Here is a tiny trained network, its code and every weight. The questions are about switching its units off for an input and a class, where a switched-off unit gives its printed mean instead of its output.

import numpy as np


def w(rows, s, z=0):
    codes = np.array(rows[::2]) - 128.0
    scale = np.full(codes.shape[1], s)
    scale[-1] = z or s
    return codes * scale


def norm(h):
    return h / np.sqrt((h * h).mean(-1, keepdims=True) + 1e-5)


def f(y):
    return np.maximum(y, 0)


def log_softmax(a):
    a = a - a.max(-1, keepdims=True)
    return a - np.log(np.exp(a).sum(-1, keepdims=True))


def net(x, mask):
    res = np.array(x, float).reshape(1, 4) / 4 @ E
    u = 0
    for l in range(2):
        y = f(norm(res) @ A[l][:, :-1].T + A[l][:, -1])
        res = res + np.where(mask[u : u + 8], y, B[l][:, -1]) @ B[l][:, :-1]
        u += 8
    return log_softmax(norm(res)[-1] @ U[:, :-1].T + U[:, -1])


A, B = {}, {}
E = w([
[122,143,145,188,83,175,120,168,8],'x0',
[153,187,121,224,127,107,254,116,107],'x1',
[247,90,245,118,44,52,132,165,106],'x2',
[124,178,144,121,96,120,135,122,122],'x3',
],0.0077)
A[0] = w([
[48,201,139,176,189,127,199,141,156,67],'0.n0',
[100,179,108,140,149,230,160,114,79,178],'0.n1',
[169,168,87,140,143,73,143,158,142,5],'0.n2',
[88,177,87,160,158,155,90,178,152,74],'0.n3',
[174,194,162,101,115,149,111,142,154,157],'0.n4',
[99,144,51,106,95,168,80,142,90,134],'0.n5',
[111,130,55,127,84,156,109,79,144,162],'0.n6',
[167,135,190,168,172,126,254,148,114,83],'0.n7',
],0.0068,0.0018)
B[0] = w([
[149,103,131,105,247,127,79,213,183,230],'0.n0',
[206,100,35,132,145,161,40,143,108,243],'0.n1',
[98,57,211,110,130,150,197,150,171,157],'0.n2',
[143,117,215,212,130,175,201,74,147,200],'0.n3',
[170,67,94,107,163,177,76,55,162,173],'0.n4',
[112,7,36,174,3,191,145,113,146,211],'0.n5',
[23,143,102,67,55,107,159,156,96,195],'0.n6',
[2,191,169,96,116,117,117,134,95,254],'0.n7',
],0.0065,0.0053)
A[1] = w([
[112,117,145,141,136,143,125,117,81,249],'1.n0',
[102,143,77,78,137,135,160,159,162,44],'1.n1',
[115,126,103,158,86,82,149,151,111,31],'1.n2',
[137,118,170,126,137,97,194,112,157,104],'1.n3',
[124,102,111,152,168,123,104,160,246,130],'1.n4',
[143,134,135,100,152,89,119,172,174,211],'1.n5',
[137,135,102,218,219,135,135,141,124,150],'1.n6',
[53,94,103,108,127,121,161,66,144,60],'1.n7',
],0.012,0.0021)
B[1] = w([
[168,124,185,160,154,153,66,178,179,190],'1.n0',
[71,86,169,181,165,84,110,90,2,194],'1.n1',
[62,190,214,117,199,96,121,98,99,153],'1.n2',
[74,122,62,111,102,214,186,176,229,200],'1.n3',
[138,169,179,89,87,105,127,52,71,254],'1.n4',
[201,139,48,139,149,131,151,95,169,201],'1.n5',
[186,170,84,87,127,115,183,162,127,226],'1.n6',
[63,109,165,194,143,70,118,146,173,207],'1.n7',
],0.009,0.0077)
U = w([
[56,110,135,115,161,48,62,61,101,155],'0',
[112,81,64,163,118,189,60,134,101,157],'1',
[131,197,86,95,210,81,198,55,83,5],'2',
[185,188,46,134,180,153,127,202,73,195],'3',
[249,124,121,39,118,87,95,68,175,103],'4',
[213,88,186,98,89,122,39,177,97,98],'5',
[124,158,128,90,116,118,191,159,208,203],'6',
[137,199,217,151,143,113,125,179,88,129],'7',
],0.012,0.0018)

Each question gives the input, the list of numbers given to net, and the class t.
The units are the neurons (one row each of A and B). Each row of codes is followed by its name. A weight is (code - 128) times the scale printed after its matrix; where a second scale follows, it is the last column's (A, B and U).
mask holds one flag per neuron, layer by layer. A switched-off neuron (its flag False) gives its mean, the last column of its row in B, instead of its output. The means were averaged over made-up inputs and are rounded, as every weight is.
A unit's drop is (log p(t) with every unit on - log p(t) with that unit switched off) / (log p(t) with every unit on - log p(t) with every unit switched off).
The circuit of an input: a set's keep is (log p(t) with only the set's units on - log p(t) with every unit switched off) / (log p(t) with every unit on - log p(t) with every unit switched off). Starting from the 12 units with the biggest drops (on a tie, the unit counted first), units are removed one at a time, each time the one whose removal leaves the highest keep (on an exact tie, the one counted first), for as long as the keep stays at least 0.8.
units of the circuit, in order: the units of the circuit, biggest drop first
most important unit: the unit with the biggest drop
top k neurons: the k neurons with the biggest drops, biggest first
k most important neurons of layer l: the k neurons of layer l with the biggest drops, biggest first
drop when u is switched off: that unit's drop, to one decimal
input [4,8,-8,5], class 3: units of the circuit, in order	[0.n1, 0.n0]
input [-8,-6,0,-1], class 0: most important unit	1.n1
input [-3,-1,-5,0], class 0: 2 most important neurons of layer 0	[0.n6, 0.n5]
input [3,2,7,-7], class 7: units of the circuit, in order	[1.n2, 0.n7]
input [3,3,-8,-6], class 3: units of the circuit, in order	[1.n6, 0.n1]
input [2,4,-8,-7], class 3: top 2 neurons	[1.n6, 0.n1]
input [2,6,-4,-5], class 3: units of the circuit, in order	[0.n1, 1.n6]
input [2,1,0,-7], class 3: 2 most important neurons of layer 1	[1.n6, 1.n4]
input [0,-6,3,-8], class 4: 2 most important neurons of layer 0	[0.n7, 0.n5]
input [-7,-3,-2,-4], class 0: 2 most important neurons of layer 1	[1.n7, 1.n1]
input [1,3,-7,0], class 3: 2 most important neurons of layer 1	[1.n6, 1.n2]
input [1,5,-6,8], class 3: top 2 neurons	[0.n1, 1.n6]
input [1,6,-7,1], class 3: top 3 neurons	[0.n1, 1.n6, 1.n2]
input [-7,0,-8,8], class 0: units of the circuit, in order	[1.n1]
input [-2,-6,3,-5], class 4: 2 most important neurons of layer 1	[1.n5, 1.n1]
input [-1,7,4,-4], class 6: 3 most important neurons of layer 1	[1.n3, 1.n1, 1.n4]
input [-3,2,5,-3], class 6: drop when 1.n5 is switched off	0.0
input [-1,-1,-5,-2], class 0: drop when 1.n1 is switched off	0.1
